Here is a tiny trained network, its code and every weight. The questions are about switching its units off for an input and a class, where a switched-off unit gives its printed mean instead of its output.

import numpy as np


def w(rows, s, z=0):
    codes = np.array(rows[::2]) - 128.0
    scale = np.full(codes.shape[1], s)
    scale[-1] = z or s
    return codes * scale


def f(y):
    return np.maximum(y, 0)


def log_softmax(a):
    a = a - a.max(-1, keepdims=True)
    return a - np.log(np.exp(a).sum(-1, keepdims=True))


def net(x, mask):
    res = np.array(x, float).reshape(1, 5) / 4 @ E
    y = f(res @ A[0][:, :-1].T + A[0][:, -1])
    res = res + np.where(mask, y, B[0][:, -1]) @ B[0][:, :-1]
    return log_softmax(res[-1] @ U[:, :-1].T + U[:, -1])


A, B = {}, {}
E = w([
[176,8,91,185,116,98,98],'x0',
[114,142,146,138,146,119,108],'x1',
[74,122,86,71,235,57,164],'x2',
[166,233,39,202,102,47,134],'x3',
[122,142,105,130,156,141,104],'x4',
],0.013)
A[0] = w([
[142,226,175,155,61,255,120,255],'n1',
[181,54,138,244,80,190,44,162],'n2',
[114,76,166,155,134,157,118,141],'n3',
[157,156,84,243,87,76,111,110],'n4',
[123,175,136,101,168,129,162,162],'n5',
[154,236,74,124,123,35,202,113],'n6',
[118,131,148,35,142,130,165,151],'n7',
[132,14,82,168,197,48,124,19],'n8',
[157,190,82,180,105,65,149,124],'n9',
],0.017,0.0056)
B[0] = w([
[194,116,135,38,82,61,52,231],'n1',
[109,120,131,242,143,212,100,254],'n2',
[153,155,117,148,142,125,45,177],'n3',
[155,159,115,117,137,39,249,213],'n4',
[58,94,139,116,150,139,155,165],'n5',
[23,106,64,170,128,97,31,205],'n6',
[82,138,138,101,175,209,144,177],'n7',
[175,132,152,43,75,95,61,211],'n8',
[159,115,106,170,58,40,148,193],'n9',
],0.02,0.032)
U = w([
[208,104,202,35,157,169,70,250],'0',
[100,103,113,235,171,154,79,128],'1',
[182,115,136,72,97,80,112,39],'2',
[195,145,137,236,147,136,195,1],'3',
[82,115,168,45,250,177,190,214],'4',
],0.012,0.0024)

Each question gives the input, the list of numbers given to net, and the class t.
The units are the neurons (one row each of A and B). Each row of codes is followed by its name. A weight is (code - 128) times the scale printed after its matrix; where a second scale follows, it is the last column's (A, B and U).
mask holds one flag per neuron, in row order. A switched-off neuron (its flag False) gives its mean, the last column of its row in B, instead of its output. The means were averaged over made-up inputs and are rounded, as every weight is.
A unit's drop is (log p(t) with every unit on - log p(t) with that unit switched off) / (log p(t) with every unit on - log p(t) with every unit switched off).
The circuit of an input: a set's keep is (log p(t) with only the set's units on - log p(t) with every unit switched off) / (log p(t) with every unit on - log p(t) with every unit switched off). Starting from all 9 units, units are removed one at a time, each time the one whose removal leaves the highest keep (on an exact tie, the one counted first), for as long as the keep stays at least 0.8.
circuit, biggest first: the units of the circuit, biggest drop first
most important unit: the unit with the biggest drop
top k neurons: the k neurons with the biggest drops, biggest first
drop of u: that unit's drop, to one decimal
input [5,-2,-2,7,-7], class 3: circuit, biggest first : [n4]
input [2,2,-8,0,-7], class 1: top 2 neurons : [n2 n8]
input [-5,-7,4,0,-4], class 4: top 2 neurons : [n2 n7]
input [2,4,0,5,4], class 3: circuit, biggest first : [n1 n4]
input [6,-2,-1,-1,4], class 1: top 2 neurons : [n2 n1]
input [2,2,-4,-7,6], class 1: top 2 neurons : [n2 n8]
input [-1,0,2,-5,-3], class 4: top 3 neurons : [n1 n2 n8]
input [0,-8,0,-8,3], class 0: top 4 neurons : [n2 n6 n4 n3]
input [-6,-5,1,-5,6], class 4: top 3 neurons : [n8 n7 n5]
input [0,-7,4,3,-3], class 1: top 2 neurons : [n1 n6]
input [0,-6,5,-2,-5], class 4: top 2 neurons : [n1 n7]
input [3,2,-8,6,-5], class 3: top 2 neurons : [n2 n4]
input [-5,2,-4,-1,-7], class 0: top 2 neurons : [n4 n9]
input [8,4,4,-2,-1], class 0: most important unit : n8
input [1,1,1,-5,6], class 0: drop of n2 : 2.9
input [2,0,-4,-5,3], class 1: drop of n8 : 0.1
input [4,-6,-6,5,5], class 3: drop of n4 : 0.4
